Below is a small trained network, with its code and all its weights. Each question gives an input and a class and asks what happens when units are switched off, that is, made to give their printed mean instead of their output.

import numpy as np


def w(rows, s, z=0):
    codes = np.array(rows[::2]) - 128.0
    scale = np.full(codes.shape[1], s)
    scale[-1] = z or s
    return codes * scale


def f(y):
    return y / 2 * (1 + np.tanh(0.7978845608 * (y + 0.044715 * y**3)))


def log_softmax(a):
    a = a - a.max(-1, keepdims=True)
    return a - np.log(np.exp(a).sum(-1, keepdims=True))


def net(x, mask):
    res = np.array(x, float).reshape(1, 7) / 4 @ E
    y = f(res @ A[0][:, :-1].T + A[0][:, -1])
    res = res + np.where(mask, y, B[0][:, -1]) @ B[0][:, :-1]
    return log_softmax(res[-1] @ U[:, :-1].T + U[:, -1])


A, B = {}, {}
E = w([
[142,91,75,172,156,188,75,117,153,118,190],'x0',
[154,167,110,105,169,119,128,98,198,115,71],'x1',
[148,105,181,180,110,113,101,200,107,12,95],'x2',
[97,63,117,145,167,156,135,184,124,130,109],'x3',
[231,147,119,205,139,81,158,149,113,62,98],'x4',
[147,145,182,108,204,44,187,140,121,144,153],'x5',
[55,179,146,144,131,206,173,123,191,101,100],'x6',
],0.012)
A[0] = w([
[142,131,66,76,118,242,186,1,196,158,119,135],'n1',
[196,99,73,118,131,9,164,70,109,111,150,255],'n2',
[148,138,207,113,248,60,154,179,115,207,89,195],'n3',
[169,118,47,189,77,148,147,192,163,80,135,154],'n4',
[197,158,121,101,49,178,114,70,165,163,125,190],'n5',
[129,17,94,129,145,167,114,125,146,205,106,225],'n6',
[20,161,142,82,92,165,179,51,137,190,138,233],'n7',
[205,104,131,111,244,70,252,95,58,223,36,135],'n8',
[130,63,105,178,127,168,77,155,91,85,118,245],'n9',
[97,84,231,67,114,111,99,129,107,161,140,161],'n10',
[159,46,147,230,125,94,132,176,143,73,58,252],'n11',
[98,72,94,194,173,117,133,183,160,105,140,143],'n12',
[84,195,232,94,241,96,172,87,152,146,81,216],'n13',
[210,85,49,134,71,150,63,86,106,114,199,191],'n14',
[229,65,170,90,190,60,197,141,134,170,139,119],'n15',
[30,209,182,66,127,106,166,114,172,77,171,164],'n16',
[87,81,114,118,178,229,114,221,185,70,151,252],'n17',
],0.0079,0.0036)
B[0] = w([
[36,202,63,129,137,165,60,146,140,84,62,228],'n1',
[249,161,65,92,60,54,69,148,110,205,221,232],'n2',
[234,119,117,92,158,148,184,171,106,159,173,223],'n3',
[28,108,110,198,75,145,83,189,134,106,157,204],'n4',
[91,189,119,128,84,83,107,102,83,84,131,186],'n5',
[45,109,138,34,255,114,58,72,28,144,121,199],'n6',
[97,230,196,117,170,160,162,138,87,123,52,241],'n7',
[155,156,77,116,165,129,96,179,131,232,168,240],'n8',
[7,7,200,145,56,158,130,160,128,143,154,224],'n9',
[176,124,176,65,102,148,156,133,70,110,121,188],'n10',
[158,19,92,214,108,81,135,219,126,129,115,250],'n11',
[108,102,94,123,128,208,74,167,176,136,110,184],'n12',
[244,116,93,179,192,152,213,146,219,136,93,230],'n13',
[86,124,163,64,100,10,117,56,189,48,175,225],'n14',
[229,125,139,153,154,132,60,160,150,214,139,213],'n15',
[187,154,163,72,134,115,212,96,196,83,41,206],'n16',
[91,19,72,165,172,224,127,126,147,136,136,226],'n17',
],0.0071,0.013)
U = w([
[215,138,76,117,154,101,72,161,119,172,176,90],'0',
[132,68,133,214,101,135,123,171,115,98,90,159],'1',
[107,246,74,143,140,135,112,116,129,115,74,162],'2',
[119,129,201,64,119,107,111,118,49,140,113,122],'3',
[183,125,129,113,183,139,223,90,173,103,74,214],'4',
[102,66,117,96,185,152,66,68,131,113,160,8],'5',
[167,137,136,132,59,33,78,92,123,56,178,146],'6',
],0.012,0.0017)

Each question gives the input, the list of numbers given to net, and the class t.
The units are the neurons (one row each of A and B). Each row of codes is followed by its name. A weight is (code - 128) times the scale printed after its matrix; where a second scale follows, it is the last column's (A, B and U).
mask holds one flag per neuron, in row order. A switched-off neuron (its flag False) gives its mean, the last column of its row in B, instead of its output. The means were averaged over made-up inputs and are rounded, as every weight is.
A unit's drop is (log p(t) with every unit on - log p(t) with that unit switched off) / (log p(t) with every unit on - log p(t) with every unit switched off).
The circuit of an input: a set's keep is (log p(t) with only the set's units on - log p(t) with every unit switched off) / (log p(t) with every unit on - log p(t) with every unit switched off). Starting from the 12 units with the biggest drops (on a tie, the unit counted first), units are removed one at a time, each time the one whose removal leaves the highest keep (on an exact tie, the one counted first), for as long as the keep stays at least 0.8.
circuit, biggest first: the units of the circuit, biggest drop first
most important unit: the unit with the biggest drop
k most important neurons: the k neurons with the biggest drops, biggest first
drop of u: that unit's drop, to one decimal
input [-8,1,-1,-6,-6,-5,-7], class 3: most important unit : n7
input [6,-2,6,-7,0,5,-4], class 6: 2 most important neurons : (n14; n8)
input [7,6,-5,0,-3,-4,-2], class 2: 4 most important neurons : (n1; n5; n7; n9)
input [5,-5,6,1,-3,5,-6], class 1: 4 most important neurons : (n9; n8; n11; n12)
input [3,-1,2,-5,-5,2,8], class 4: 3 most important neurons : (n16; n13; n4)
input [-3,7,-7,3,2,0,8], class 2: 2 most important neurons : (n1; n7)
input [-8,-3,-4,6,-5,5,-3], class 0: 2 most important neurons : (n8; n15)
input [-1,5,5,-8,-3,-2,8], class 4: 3 most important neurons : (n16; n13; n4)
input [-6,8,-6,-4,5,-1,0], class 0: 2 most important neurons : (n2; n8)
input [6,0,1,7,5,1,-4], class 1: 2 most important neurons : (n11; n9)
input [6,-3,3,-2,-8,4,8], class 4: drop of n16 : 0.2
input [-2,8,-8,5,-3,-7,-7], class 2: drop of n1 : 0.2
input [-3,0,-4,0,-5,1,5], class 4: drop of n8 : 0.3
input [-3,2,3,-4,-1,-4,-8], class 6: drop of n13 : 0.0
input [3,-6,-1,-1,8,0,-5], class 6: circuit, biggest first : (n14)
